Small tables with named rows and columns. After each table, cells are looked up by row and column.

dizo:
         kidozol  gidezev  rosofu     nav  foduzon  busut    ras  suduti
mem        11195    44577  -11250  -11697   -19991  30566  23478   49832
buda       33291    28801   16109   36848     6144  37557  69750  -15095
sigudes    63002    15178   24919   32278    11061  17306   8879   46237
sefu       35641    48003    5865  -34550     6283  35104  -2113   56153
sapi       49798    11920     701   40856   -30061  18139  66868   50325
zas        75142    -8876   29179   28848    43904   8675  24535   30222
vef        52109    23658   28687  -18352    48429  24871  10511   62266
semalo     47986    43876   28345   59376    25626  39897  59567   88389
kedug     -36902    53122   34259   22134    49176  40380  -1251  -52103
tuvot      38570    28762   49275   73509    60744  30140  56441  -14584

zas, busut -> 8675
semalo, suduti -> 88389
buda, gidezev -> 28801
sefu, busut -> 35104
mem, rosofu -> -11250
sigudes, ras -> 8879
sefu, foduzon -> 6283
sefu, kidozol -> 35641
kedug, busut -> 40380
sefu, rosofu -> 5865
kedug, rosofu -> 34259
mem, suduti -> 49832
mem, busut -> 30566
buda, busut -> 37557
mem, nav -> -11697
zas, gidezev -> -8876
sigudes, busut -> 17306
sigudes, kidozol -> 63002
tuvot, rosofu -> 49275
sapi, gidezev -> 11920

gafo =
	bagov	nube
todesi	738	638
tar	463	324
ginulo	472	416
binesig	417	514
serosi	681	664
fem	993	974
maka	242	532
gikoso	574	388
puf	579	134
roz	528	520
zerani	458	476

ginulo, nube: 416
roz, nube: 520
puf, nube: 134
tar, nube: 324
ginulo, bagov: 472
fem, bagov: 993
serosi, nube: 664
puf, bagov: 579
gikoso, nube: 388
maka, nube: 532

Table vamavi
         nonam   para  kagamu    kos  nuban    tem   satu   vubo
tukaruk  71174  89027   47179  75338  19451  24235  26780  13064
fanira   90109  27474   72948  18913  85770  27267  82056   9189
givilib  28680  21012   81841  77205  16596  13043  77201  70228
bida     83047  81021   70133  72546  27228  20237  20750  11832
kun      21774  29431   77882  74519  26920   7408  95805  58798
kag       3526  58367   47590  86379   8612  73024  58135  91349
bav      26787  77671   75465  86836   7180  36701  20938  66138
neli     45540  56302    8520  44972  89932  74137  31346  55053
zinozek  81076  89020   36405  16740  32888  81834  21594  19569
zunatat  54680  10720   90743   9608  74630  32647  82523  45397

What is the kos of zunatat in vamavi? 9608
What is the kagamu of bav in vamavi? 75465
What is the nuban of tukaruk in vamavi? 19451
What is the kagamu of kag in vamavi? 47590
What is the kagamu of bida in vamavi? 70133
What is the kagamu of tukaruk in vamavi? 47179
What is the satu of bav in vamavi? 20938
What is the vubo of bida in vamavi? 11832
What is the nuban of zinozek in vamavi? 32888
What is the satu of kag in vamavi? 58135
What is the nonam of kun in vamavi? 21774
What is the tem of bida in vamavi? 20237
Row with the largest vubo: kag

ven:
cols = bakevap, fop, lusize, vamiba, rofut, dupurun, sirova
puda: [44, 166, 133, 116, 54, 142, 22]
vakel: [193, 14, 35, 58, 182, 194, 63]
fuz: [151, 137, 140, 159, 126, 85, 13]
lor: [28, 159, 165, 159, 93, 46, 183]
tidonon: [86, 146, 47, 47, 144, 67, 10]
felevim: [87, 154, 16, 90, 102, 77, 109]
fugud: [14, 64, 132, 18, 128, 41, 35]
por: [37, 69, 62, 131, 126, 13, 27]
segoku: [55, 46, 23, 44, 78, 31, 165]
vazu: [194, 150, 167, 175, 88, 56, 140]
tokugin: [165, 89, 133, 141, 58, 168, 30]
moto: [101, 34, 124, 102, 99, 157, 22]
rodedu: [36, 33, 194, 155, 112, 9, 154]
bulo: [161, 100, 128, 83, 53, 119, 41]

rofut of tokugin = 58
rofut of por = 126
bakevap of puda = 44
fop of por = 69
fop of tidonon = 146
lusize of moto = 124
vamiba of fuz = 159
sirova of bulo = 41
bakevap of fuz = 151
sirova of fugud = 35
lusize of fugud = 132
rofut of bulo = 53
dupurun of tokugin = 168
rofut of fuz = 126
dupurun of felevim = 77
rofut of vakel = 182

Table ridipul
	lem	somil	munuses	goge	fas	levesu
bas	3031	6622	1991	3321	2695	1954
sigara	2287	2271	3498	1908	2610	2658
darok	3314	1768	5517	3336	2320	2128
laf	2087	2808	2175	4148	3053	3603
suv	2618	1446	1460	3839	1279	5305
tisuko	3378	1539	3401	3417	1205	3409
delovok	1224	6642	2720	3234	5577	4876
tur	4686	4124	1445	-312	2221	806
revofe	4507	5530	-5841	1826	1901	2023
lidin	-744	3807	1396	4246	4052	7847

fas of lidin is 4052
lem of revofe is 4507
goge of tur is -312
goge of tisuko is 3417
levesu of suv is 5305
levesu of bas is 1954
Which row has the largest levesu? lidin

sinanag =
         fulenil   lik   mep   nub  balozi  dezur  vapu
toli        -0.8  -0.6  -1.1  -2.7    -0.3   -2.1  -1.4
verutu      -2.7  -1.0  -0.9  -0.9     1.3   -1.0  -2.9
vak          3.4   0.8   0.2  -3.2    -1.7   -3.4   1.3
rakovep     -5.7   0.9  -2.9  -3.1    -2.1    1.2   0.0
gubul        1.7   1.1  -0.7  -0.6    -4.9    1.2   4.4
gela        -3.6   0.3  -1.4   1.5    -2.4    2.7   0.9
zum         -1.5   0.1  -1.3   0.0    -3.0    1.4   1.6
toruda      -2.1  -0.8  -0.5   1.1     0.4    0.6  -1.4
nep          0.5  -1.4  -0.2  -1.5     0.8   -2.7  -2.3
zoz          5.5   0.0   1.3   1.1    -2.6    0.0   3.6
pomudob     -2.5  -1.1  -0.5  -0.1     1.8   -0.7  -3.0
zumed       -0.5   0.7  -1.4  -3.7    -2.1   -1.2   1.0
zepavel     -0.1   5.4  -2.5  -7.3    -7.1    1.0   7.9

What is the balozi of zepavel in sinanag?
-7.1
What is the nub of gela in sinanag?
1.5
What is the vapu of nep in sinanag?
-2.3
What is the fulenil of zumed in sinanag?
-0.5
What is the lik of toli in sinanag?
-0.6
What is the mep of zum in sinanag?
-1.3
What is the mep of zumed in sinanag?
-1.4
What is the nub of zepavel in sinanag?
-7.3
What is the vapu of toruda in sinanag?
-1.4
What is the balozi of pomudob in sinanag?
1.8
What is the nub of rakovep in sinanag?
-3.1
What is the dezur of zum in sinanag?
1.4
What is the dezur of nep in sinanag?
-2.7
What is the nub of nep in sinanag?
-1.5
What is the vapu of rakovep in sinanag?
0.0
What is the mep of nep in sinanag?
-0.2
What is the mep of gubul in sinanag?
-0.7
What is the nub of verutu in sinanag?
-0.9
What is the balozi of rakovep in sinanag?
-2.1
What is the nub of vak in sinanag?
-3.2
Which row has the largest fulenil? zoz

